Below are the code and all the weights of a small trained network. Each question names an input and a class and asks about switching units off, where a switched-off unit gives its printed mean instead of its output.

import numpy as np


def w(rows, s, z=0):
    codes = np.array(rows[::2]) - 128.0
    scale = np.full(codes.shape[1], s)
    scale[-1] = z or s
    return codes * scale


def f(y):
    return y / 2 * (1 + np.tanh(0.7978845608 * (y + 0.044715 * y**3)))


def log_softmax(a):
    a = a - a.max(-1, keepdims=True)
    return a - np.log(np.exp(a).sum(-1, keepdims=True))


def net(x, mask):
    res = np.array(x, float).reshape(1, 6) / 4 @ E
    y = f(res @ A[0][:, :-1].T + A[0][:, -1])
    res = res + np.where(mask, y, B[0][:, -1]) @ B[0][:, :-1]
    return log_softmax(res[-1] @ U[:, :-1].T + U[:, -1])


A, B = {}, {}
E = w([
[31,158,235,134,192,59],'x0',
[42,72,53,92,33,48],'x1',
[131,142,127,123,124,124],'x2',
[111,80,140,145,131,152],'x3',
[211,50,194,11,110,105],'x4',
[115,132,148,127,93,157],'x5',
],0.012)
A[0] = w([
[67,164,181,206,161,135,146],'N0',
[45,131,239,106,162,58,138],'N1',
[41,159,226,96,167,75,153],'N2',
[113,231,119,249,197,173,196],'N3',
[87,108,65,116,91,183,181],'N4',
[198,99,154,126,161,179,147],'N5',
[134,118,186,40,142,131,111],'N6',
[207,137,185,203,209,187,247],'N7',
[146,47,118,5,119,116,145],'N8',
[190,90,185,11,115,103,187],'N9',
[32,159,201,156,139,49,150],'N10',
[109,151,239,156,215,115,149],'N11',
[192,121,117,158,134,242,211],'N12',
[74,177,20,194,161,141,249],'N13',
[195,143,175,133,174,112,156],'N14',
[246,85,158,90,144,156,173],'N15',
[187,150,192,165,177,181,225],'N16',
[33,71,44,90,30,15,170],'N17',
],0.011)
B[0] = w([
[32,158,136,120,187,141,201],'N0',
[122,55,187,155,241,105,207],'N1',
[115,81,200,173,244,111,208],'N2',
[62,205,78,90,135,160,247],'N3',
[86,124,33,145,86,93,180],'N4',
[192,152,154,122,80,107,181],'N5',
[182,97,165,126,164,119,163],'N6',
[139,211,125,86,124,146,244],'N7',
[162,23,131,62,77,93,191],'N8',
[216,80,131,106,109,86,207],'N9',
[37,122,151,182,241,105,216],'N10',
[93,173,200,87,159,126,205],'N11',
[169,223,95,132,112,156,217],'N12',
[80,174,47,178,91,143,242],'N13',
[189,175,216,120,115,170,175],'N14',
[209,158,136,93,98,125,206],'N15',
[157,226,178,89,139,129,220],'N16',
[91,27,80,150,157,85,250],'N17',
],0.011,0.023)
U = w([
[137,187,104,115,105,189,240],'0',
[70,178,191,101,155,141,126],'1',
[100,125,86,179,68,110,207],'2',
[76,114,143,199,160,117,125],'3',
[192,155,178,102,79,125,198],'4',
[169,131,250,105,164,133,2],'5',
[143,83,107,43,97,108,64],'6',
[137,69,199,119,156,76,77],'7',
],0.015,0.003)

Each question gives the input, the list of numbers given to net, and the class t.
The units are the neurons (one row each of A and B). Each row of codes is followed by its name. A weight is (code - 128) times the scale printed after its matrix; where a second scale follows, it is the last column's (A, B and U).
mask holds one flag per neuron, in row order. A switched-off neuron (its flag False) gives its mean, the last column of its row in B, instead of its output. The means were averaged over made-up inputs and are rounded, as every weight is.
A unit's drop is (log p(t) with every unit on - log p(t) with that unit switched off) / (log p(t) with every unit on - log p(t) with every unit switched off).
The circuit of an input: a set's keep is (log p(t) with only the set's units on - log p(t) with every unit switched off) / (log p(t) with every unit on - log p(t) with every unit switched off). Starting from the 12 units with the biggest drops (on a tie, the unit counted first), units are removed one at a time, each time the one whose removal leaves the highest keep (on an exact tie, the one counted first), for as long as the keep stays at least 0.8.
units of the circuit, in order: the units of the circuit, biggest drop first
top k neurons: the k neurons with the biggest drops, biggest first
drop when u is switched off: that unit's drop, to one decimal
input [-3,1,6,3,7,3], class 6: units of the circuit, in order	N8
input [-4,-1,4,-3,1,6], class 4: top 2 neurons	N3, N13
input [7,-8,1,5,1,-4], class 5: top 4 neurons	N13, N1, N14, N2
input [0,7,-8,5,-4,4], class 2: top 3 neurons	N2, N1, N4
input [1,5,2,5,8,-2], class 7: top 2 neurons	N3, N13
input [-5,5,2,-8,1,-3], class 6: top 2 neurons	N8, N10
input [0,-4,2,2,-4,-6], class 0: drop when N10 is switched off	0.2
input [-7,1,5,4,6,0], class 6: top 2 neurons	N8, N16
input [-8,-7,2,-3,1,6], class 4: drop when N15 is switched off	0.3
input [0,-6,-6,4,-2,-7], class 0: drop when N10 is switched off	0.2
input [7,1,1,0,1,1], class 7: drop when N3 is switched off	0.1
